Below is a small trained network, with its code and all its weights. Each question gives an input and a class and asks what happens when units are switched off, that is, made to give their printed mean instead of their output.

import numpy as np


def w(rows, s, z=0):
    codes = np.array(rows[::2]) - 128.0
    scale = np.full(codes.shape[1], s)
    scale[-1] = z or s
    return codes * scale


def f(y):
    return y / 2 * (1 + np.tanh(0.7978845608 * (y + 0.044715 * y**3)))


def log_softmax(a):
    a = a - a.max(-1, keepdims=True)
    return a - np.log(np.exp(a).sum(-1, keepdims=True))


def net(x, mask):
    res = np.array(x, float).reshape(1, 2) / 4 @ E
    y = f(res @ A[0][:, :-1].T + A[0][:, -1])
    res = res + np.where(mask, y, B[0][:, -1]) @ B[0][:, :-1]
    return log_softmax(res[-1] @ U[:, :-1].T + U[:, -1])


A, B = {}, {}
E = w([
[70,214,2,177,129,195,99,206,42,124],'x0',
[10,189,119,77,246,69,225,97,78,14],'x1',
],0.0096)
A[0] = w([
[115,104,170,90,158,61,154,75,154,136,179],'neuron 0',
[113,169,70,167,125,157,109,165,54,140,255],'neuron 1',
[74,159,122,133,205,107,167,127,91,73,49],'neuron 2',
[138,137,107,182,98,159,24,151,110,170,246],'neuron 3',
[124,121,168,78,155,90,180,70,148,118,144],'neuron 4',
[162,96,130,138,67,143,118,128,154,178,169],'neuron 5',
[68,160,92,114,191,100,197,115,119,64,85],'neuron 6',
[172,67,172,136,112,143,121,101,168,135,115],'neuron 7',
[131,133,104,155,115,140,123,139,101,154,124],'neuron 8',
[122,116,150,97,161,101,154,71,116,112,193],'neuron 9',
[94,145,76,150,165,119,124,148,75,107,181],'neuron 10',
[146,96,132,139,72,137,119,148,153,168,116],'neuron 11',
[98,110,129,66,189,89,248,91,130,74,244],'neuron 12',
[130,122,149,92,136,88,171,114,123,128,117],'neuron 13',
[158,75,174,128,97,103,128,111,197,160,168],'neuron 14',
[177,71,174,139,105,93,116,101,202,145,174],'neuron 15',
],0.012,0.0046)
B[0] = w([
[55,175,222,206,177,69,156,182,80,139,204],'neuron 0',
[146,134,112,150,70,148,75,130,174,125,228],'neuron 1',
[183,49,116,97,111,143,210,135,32,104,216],'neuron 2',
[125,117,213,166,52,102,71,159,164,175,229],'neuron 3',
[119,148,213,188,165,77,154,166,82,142,197],'neuron 4',
[158,97,119,113,67,143,143,194,128,177,215],'neuron 5',
[182,68,104,123,148,164,254,196,73,111,232],'neuron 6',
[64,229,109,119,156,149,95,57,162,128,205],'neuron 7',
[110,74,150,125,89,100,117,116,167,145,155],'neuron 8',
[98,183,141,185,182,105,139,176,71,119,183],'neuron 9',
[121,126,100,156,104,194,84,109,162,118,200],'neuron 10',
[172,91,118,90,96,114,162,139,143,119,194],'neuron 11',
[109,195,96,143,214,127,223,143,48,63,250],'neuron 12',
[94,124,142,140,210,89,184,137,67,132,161],'neuron 13',
[81,205,152,168,119,126,93,103,153,99,225],'neuron 14',
[31,226,172,169,140,145,63,106,153,118,235],'neuron 15',
],0.0079,0.018)
U = w([
[69,170,138,149,104,151,65,97,181,119,197],'0',
[142,66,129,14,183,68,157,35,145,174,2],'1',
[160,67,125,31,206,70,156,42,163,184,2],'2',
[81,154,159,155,180,66,147,142,95,103,123],'3',
[149,86,129,33,160,61,140,5,109,154,6],'4',
[168,110,81,122,145,169,158,119,109,82,121],'5',
[194,21,135,135,83,130,125,160,130,130,117],'6',
[110,69,137,66,183,107,138,29,150,129,18],'7',
],0.011,0.0058)

Each question gives the input, the list of numbers given to net, and the class t.
The units are the neurons (one row each of A and B). Each row of codes is followed by its name. A weight is (code - 128) times the scale printed after its matrix; where a second scale follows, it is the last column's (A, B and U).
mask holds one flag per neuron, in row order. A switched-off neuron (its flag False) gives its mean, the last column of its row in B, instead of its output. The means were averaged over made-up inputs and are rounded, as every weight is.
A unit's drop is (log p(t) with every unit on - log p(t) with that unit switched off) / (log p(t) with every unit on - log p(t) with every unit switched off).
The circuit of an input: a set's keep is (log p(t) with only the set's units on - log p(t) with every unit switched off) / (log p(t) with every unit on - log p(t) with every unit switched off). Starting from the 12 units with the biggest drops (on a tie, the unit counted first), units are removed one at a time, each time the one whose removal leaves the highest keep (on an exact tie, the one counted first), for as long as the keep stays at least 0.8.
circuit, biggest first: the units of the circuit, biggest drop first
unit that matters most: the unit with the biggest drop
k most important neurons: the k neurons with the biggest drops, biggest first
drop when u is switched off: that unit's drop, to one decimal
input [6,1], class 6: circuit, biggest first : [neuron 15; neuron 7; neuron 12]
input [3,1], class 6: unit that matters most : neuron 15
input [0,0], class 0: 2 most important neurons : [neuron 6; neuron 2]
input [2,-1], class 0: 4 most important neurons : [neuron 6; neuron 2; neuron 5; neuron 11]
input [3,-2], class 6: 3 most important neurons : [neuron 15; neuron 7; neuron 14]
input [4,-3], class 6: 3 most important neurons : [neuron 15; neuron 7; neuron 14]
input [2,1], class 5: 2 most important neurons : [neuron 15; neuron 3]
input [1,-1], class 6: 3 most important neurons : [neuron 15; neuron 7; neuron 14]
input [0,-3], class 0: drop when neuron 2 is switched off : 0.1
input [1,0], class 0: drop when neuron 5 is switched off : 0.3
input [1,-3], class 0: drop when neuron 7 is switched off : -0.1
